Below is a small trained network, with its code and all its weights. Each question gives an input and a class and asks what happens when units are switched off, that is, made to give their printed mean instead of their output.

import numpy as np


def w(rows, s, z=0):
    codes = np.array(rows[::2]) - 128.0
    scale = np.full(codes.shape[1], s)
    scale[-1] = z or s
    return codes * scale


def f(y):
    return y / 2 * (1 + np.tanh(0.7978845608 * (y + 0.044715 * y**3)))


def log_softmax(a):
    a = a - a.max(-1, keepdims=True)
    return a - np.log(np.exp(a).sum(-1, keepdims=True))


def net(x, mask):
    res = np.array(x, float).reshape(1, 5) / 4 @ E
    y = f(res @ A[0][:, :-1].T + A[0][:, -1])
    res = res + np.where(mask, y, B[0][:, -1]) @ B[0][:, :-1]
    return log_softmax(res[-1] @ U[:, :-1].T + U[:, -1])


A, B = {}, {}
E = w([
[114,84,19,52],'x0',
[136,128,123,128],'x1',
[226,2,155,154],'x2',
[125,108,50,224],'x3',
[130,127,127,130],'x4',
],0.0093)
A[0] = w([
[83,126,197,176,142],'n1',
[153,214,179,191,83],'n2',
[64,86,204,72,71],'n3',
[65,172,123,121,56],'n4',
[251,60,197,171,48],'n5',
[128,125,15,230,106],'n6',
[84,98,97,182,205],'n7',
[130,63,115,188,56],'n8',
[90,150,16,44,132],'n9',
[104,215,85,147,68],'n10',
[95,116,129,189,228],'n11',
[191,104,128,136,56],'n12',
[236,191,164,2,126],'n13',
[64,76,136,37,191],'n14',
[199,252,179,211,120],'n15',
[99,114,209,151,148],'n16',
[150,134,83,181,77],'n17',
[201,75,187,178,2],'n18',
[74,237,139,66,88],'n19',
[165,52,181,82,57],'n20',
[185,135,3,79,159],'n21',
[49,168,111,143,79],'n22',
[58,216,113,139,39],'n23',
],0.0086,0.0043)
B[0] = w([
[164,183,1,102,166],'n1',
[182,107,124,93,175],'n2',
[96,210,126,230,149],'n3',
[93,21,67,184,166],'n4',
[97,89,88,125,238],'n5',
[107,200,214,168,233],'n6',
[137,234,215,85,192],'n7',
[109,94,177,169,170],'n8',
[185,124,100,58,254],'n9',
[93,37,156,155,184],'n10',
[129,233,132,103,189],'n11',
[72,28,103,148,147],'n12',
[71,240,170,247,196],'n13',
[182,201,138,166,200],'n14',
[227,82,97,64,205],'n15',
[148,161,99,115,166],'n16',
[78,153,199,201,151],'n17',
[154,74,116,154,190],'n18',
[98,77,85,141,230],'n19',
[43,102,81,182,170],'n20',
[177,170,101,125,227],'n21',
[115,23,174,153,179],'n22',
[134,7,107,146,199],'n23',
],0.0061,0.0076)
U = w([
[139,178,98,168,255],'0',
[63,69,81,191,38],'1',
[254,178,67,111,44],'2',
[60,232,181,212,70],'3',
[123,151,158,110,211],'4',
],0.0093,0.0065)

Each question gives the input, the list of numbers given to net, and the class t.
The units are the neurons (one row each of A and B). Each row of codes is followed by its name. A weight is (code - 128) times the scale printed after its matrix; where a second scale follows, it is the last column's (A, B and U).
mask holds one flag per neuron, in row order. A switched-off neuron (its flag False) gives its mean, the last column of its row in B, instead of its output. The means were averaged over made-up inputs and are rounded, as every weight is.
A unit's drop is (log p(t) with every unit on - log p(t) with that unit switched off) / (log p(t) with every unit on - log p(t) with every unit switched off).
The circuit of an input: a set's keep is (log p(t) with only the set's units on - log p(t) with every unit switched off) / (log p(t) with every unit on - log p(t) with every unit switched off). Starting from the 12 units with the biggest drops (on a tie, the unit counted first), units are removed one at a time, each time the one whose removal leaves the highest keep (on an exact tie, the one counted first), for as long as the keep stays at least 0.8.
circuit, biggest first: the units of the circuit, biggest drop first
unit that matters most: the unit with the biggest drop
top k neurons: the k neurons with the biggest drops, biggest first
drop when u is switched off: that unit's drop, to one decimal
input [-8,-7,5,7,5], class 2: top 4 neurons : [n15; n1; n2; n13]
input [-8,-6,2,-2,4], class 2: circuit, biggest first : [n15; n1]
input [-3,6,1,-8,4], class 3: circuit, biggest first : [n13]
input [-8,2,-8,-7,5], class 1: circuit, biggest first : [n19; n23; n4]
input [4,3,6,5,-8], class 4: circuit, biggest first : [n7; n6; n1]
input [7,-1,4,-8,-8], class 3: circuit, biggest first : [n13; n3]
input [-7,-2,-5,0,-7], class 2: circuit, biggest first : [n15; n2]
input [8,6,-4,6,2], class 2: top 3 neurons : [n9; n21; n13]
input [1,-2,1,3,2], class 3: circuit, biggest first : [n15; n9; n23]
input [-6,-8,-8,-7,3], class 0: top 2 neurons : [n15; n1]
input [7,6,-4,6,-3], class 2: top 2 neurons : [n9; n21]
input [-6,-3,-2,-6,5], class 2: top 3 neurons : [n15; n1; n2]
input [3,1,-2,6,4], class 3: top 2 neurons : [n6; n15]
input [5,-4,-8,7,-3], class 1: unit that matters most : n23
input [0,-5,7,-3,3], class 1: top 2 neurons : [n20; n5]
input [-8,8,-7,-3,-4], class 0: top 2 neurons : [n9; n1]
input [-8,6,-7,-1,7], class 2: drop when n15 is switched off : 0.5
input [-8,4,5,-1,5], class 2: drop when n15 is switched off : 0.4
input [-3,-2,3,-6,-5], class 3: drop when n3 is switched off : 0.2
input [-8,-7,8,2,0], class 1: unit that matters most : n5
